Below are the code and all the weights of a small trained network. Each question names an input and a class and asks about switching units off, where a switched-off unit gives its printed mean instead of its output.

import numpy as np


def w(rows, s, z=0):
    codes = np.array(rows[::2]) - 128.0
    scale = np.full(codes.shape[1], s)
    scale[-1] = z or s
    return codes * scale


def f(y):
    return np.maximum(y, 0)


def log_softmax(a):
    a = a - a.max(-1, keepdims=True)
    return a - np.log(np.exp(a).sum(-1, keepdims=True))


def net(x, mask):
    res = np.array(x, float).reshape(1, 7) / 4 @ E
    y = f(res @ A[0][:, :-1].T + A[0][:, -1])
    res = res + np.where(mask, y, B[0][:, -1]) @ B[0][:, :-1]
    return log_softmax(res[-1] @ U[:, :-1].T + U[:, -1])


A, B = {}, {}
E = w([
[128,128,128,128,128],'x0',
[138,221,187,201,118],'x1',
[128,128,128,128,128],'x2',
[179,150,139,51,43],'x3',
[9,201,129,67,120],'x4',
[139,101,221,64,180],'x5',
[128,127,128,128,128],'x6',
],0.013)
A[0] = w([
[73,96,101,202,178,93],'n0',
[124,161,1,183,96,184],'n1',
[85,113,144,174,240,145],'n2',
[122,74,55,100,109,52],'n3',
[175,82,119,187,145,124],'n4',
[125,45,44,66,183,30],'n5',
[143,139,217,126,158,157],'n6',
[157,105,32,86,163,89],'n7',
[179,82,158,154,115,166],'n8',
[101,101,78,190,42,110],'n9',
[130,186,98,223,77,91],'n10',
[142,165,178,189,68,52],'n11',
[141,104,226,55,227,117],'n12',
[219,53,161,174,128,92],'n13',
[138,190,159,159,131,12],'n14',
[192,111,190,108,194,104],'n15',
[94,111,120,178,182,38],'n16',
[161,186,189,194,143,20],'n17',
[130,95,33,100,140,73],'n18',
[230,129,53,186,121,67],'n19',
[131,110,196,117,206,72],'n20',
[68,132,124,140,173,89],'n21',
[190,200,130,155,167,68],'n22',
[218,123,147,137,177,61],'n23',
[149,188,202,188,118,28],'n24',
[119,127,83,170,204,77],'n25',
[139,206,124,165,137,107],'n26',
[188,146,141,66,18,48],'n27',
[120,72,137,215,193,30],'n28',
[175,88,158,165,111,29],'n29',
[84,76,101,81,149,44],'n30',
[96,130,95,163,205,30],'n31',
[194,158,109,87,25,162],'n32',
[138,98,242,78,136,157],'n33',
[176,171,44,137,116,193],'n34',
[126,205,139,154,160,2],'n35',
[173,93,133,191,81,137],'n36',
[20,167,138,97,108,161],'n37',
[153,86,147,162,126,118],'n38',
],0.012,0.0018)
B[0] = w([
[200,106,122,74,209,199],'n0',
[113,216,24,121,142,248],'n1',
[157,148,146,117,186,211],'n2',
[157,89,137,175,94,190],'n3',
[84,130,141,96,121,210],'n4',
[148,61,147,195,65,216],'n5',
[142,143,70,167,114,195],'n6',
[115,75,126,170,100,190],'n7',
[79,162,145,99,109,200],'n8',
[112,162,66,125,138,211],'n9',
[145,128,110,171,119,230],'n10',
[170,76,119,154,87,200],'n11',
[118,180,44,172,104,238],'n12',
[54,159,167,89,101,245],'n13',
[136,82,155,170,85,179],'n14',
[99,171,83,127,124,205],'n15',
[204,120,147,67,162,178],'n16',
[127,109,138,187,112,210],'n17',
[137,101,146,219,104,190],'n18',
[68,145,128,107,91,245],'n19',
[161,149,65,125,141,195],'n20',
[125,130,157,88,149,175],'n21',
[138,98,160,179,99,186],'n22',
[97,150,150,112,88,202],'n23',
[145,91,144,189,95,210],'n24',
[165,154,159,89,169,183],'n25',
[122,104,124,150,105,189],'n26',
[220,94,180,49,189,227],'n27',
[150,139,158,104,158,209],'n28',
[93,144,176,135,119,190],'n29',
[124,73,150,181,73,182],'n30',
[162,133,159,76,173,180],'n31',
[200,128,146,55,188,231],'n32',
[149,166,37,146,130,218],'n33',
[126,166,82,116,130,203],'n34',
[128,75,148,152,95,178],'n35',
[118,156,143,90,82,211],'n36',
[2,155,204,65,77,223],'n37',
[89,132,143,101,118,178],'n38',
],0.0096,0.014)
U = w([
[139,164,2,141,123,253],'0',
[33,134,189,87,103,52],'1',
[239,112,163,77,163,117],'2',
[160,49,141,214,90,64],'3',
],0.018,0.0022)

Each question gives the input, the list of numbers given to net, and the class t.
The units are the neurons (one row each of A and B). Each row of codes is followed by its name. A weight is (code - 128) times the scale printed after its matrix; where a second scale follows, it is the last column's (A, B and U).
mask holds one flag per neuron, in row order. A switched-off neuron (its flag False) gives its mean, the last column of its row in B, instead of its output. The means were averaged over made-up inputs and are rounded, as every weight is.
A unit's drop is (log p(t) with every unit on - log p(t) with that unit switched off) / (log p(t) with every unit on - log p(t) with every unit switched off).
The circuit of an input: a set's keep is (log p(t) with only the set's units on - log p(t) with every unit switched off) / (log p(t) with every unit on - log p(t) with every unit switched off). Starting from the 12 units with the biggest drops (on a tie, the unit counted first), units are removed one at a time, each time the one whose removal leaves the highest keep (on an exact tie, the one counted first), for as long as the keep stays at least 0.8.
units of the circuit, in order: the units of the circuit, biggest drop first
most important unit: the unit with the biggest drop
k most important neurons: the k neurons with the biggest drops, biggest first
drop when u is switched off: that unit's drop, to one decimal
input [-6,5,-4,-8,-8,7,7], class 1: units of the circuit, in order : n13
input [-6,4,2,4,-4,3,-4], class 1: 2 most important neurons : n13, n0
input [-6,7,4,-4,4,6,8], class 3: 2 most important neurons : n1, n24
input [-8,-1,5,8,0,8,5], class 0: 2 most important neurons : n12, n33
input [2,-8,2,2,7,-5,-4], class 3: 3 most important neurons : n5, n18, n3
input [4,-8,-3,6,1,-7,-8], class 3: 2 most important neurons : n5, n18
input [4,4,-7,-2,4,4,-4], class 0: 3 most important neurons : n13, n12, n6
input [3,-7,0,8,5,5,7], class 2: 2 most important neurons : n27, n32
input [-1,-6,4,7,2,3,6], class 2: 2 most important neurons : n27, n32
input [-6,7,1,3,7,-6,7], class 1: 4 most important neurons : n37, n5, n12, n33
input [-7,4,2,-1,5,-4,5], class 1: 2 most important neurons : n37, n12
input [-7,2,-5,3,-3,-1,0], class 1: 2 most important neurons : n0, n16
input [-4,-1,6,7,1,5,4], class 2: 3 most important neurons : n27, n1, n32
input [-4,1,2,1,2,2,-5], class 0: most important unit : n13
input [-6,-4,-8,6,-6,7,3], class 0: 2 most important neurons : n33, n12
input [1,-2,7,-1,6,7,-7], class 0: drop when n12 is switched off : 0.4
input [-7,-1,7,2,1,0,7], class 2: drop when n9 is switched off : 0.0
input [-4,2,-7,-4,-3,0,7], class 2: drop when n37 is switched off : 0.6
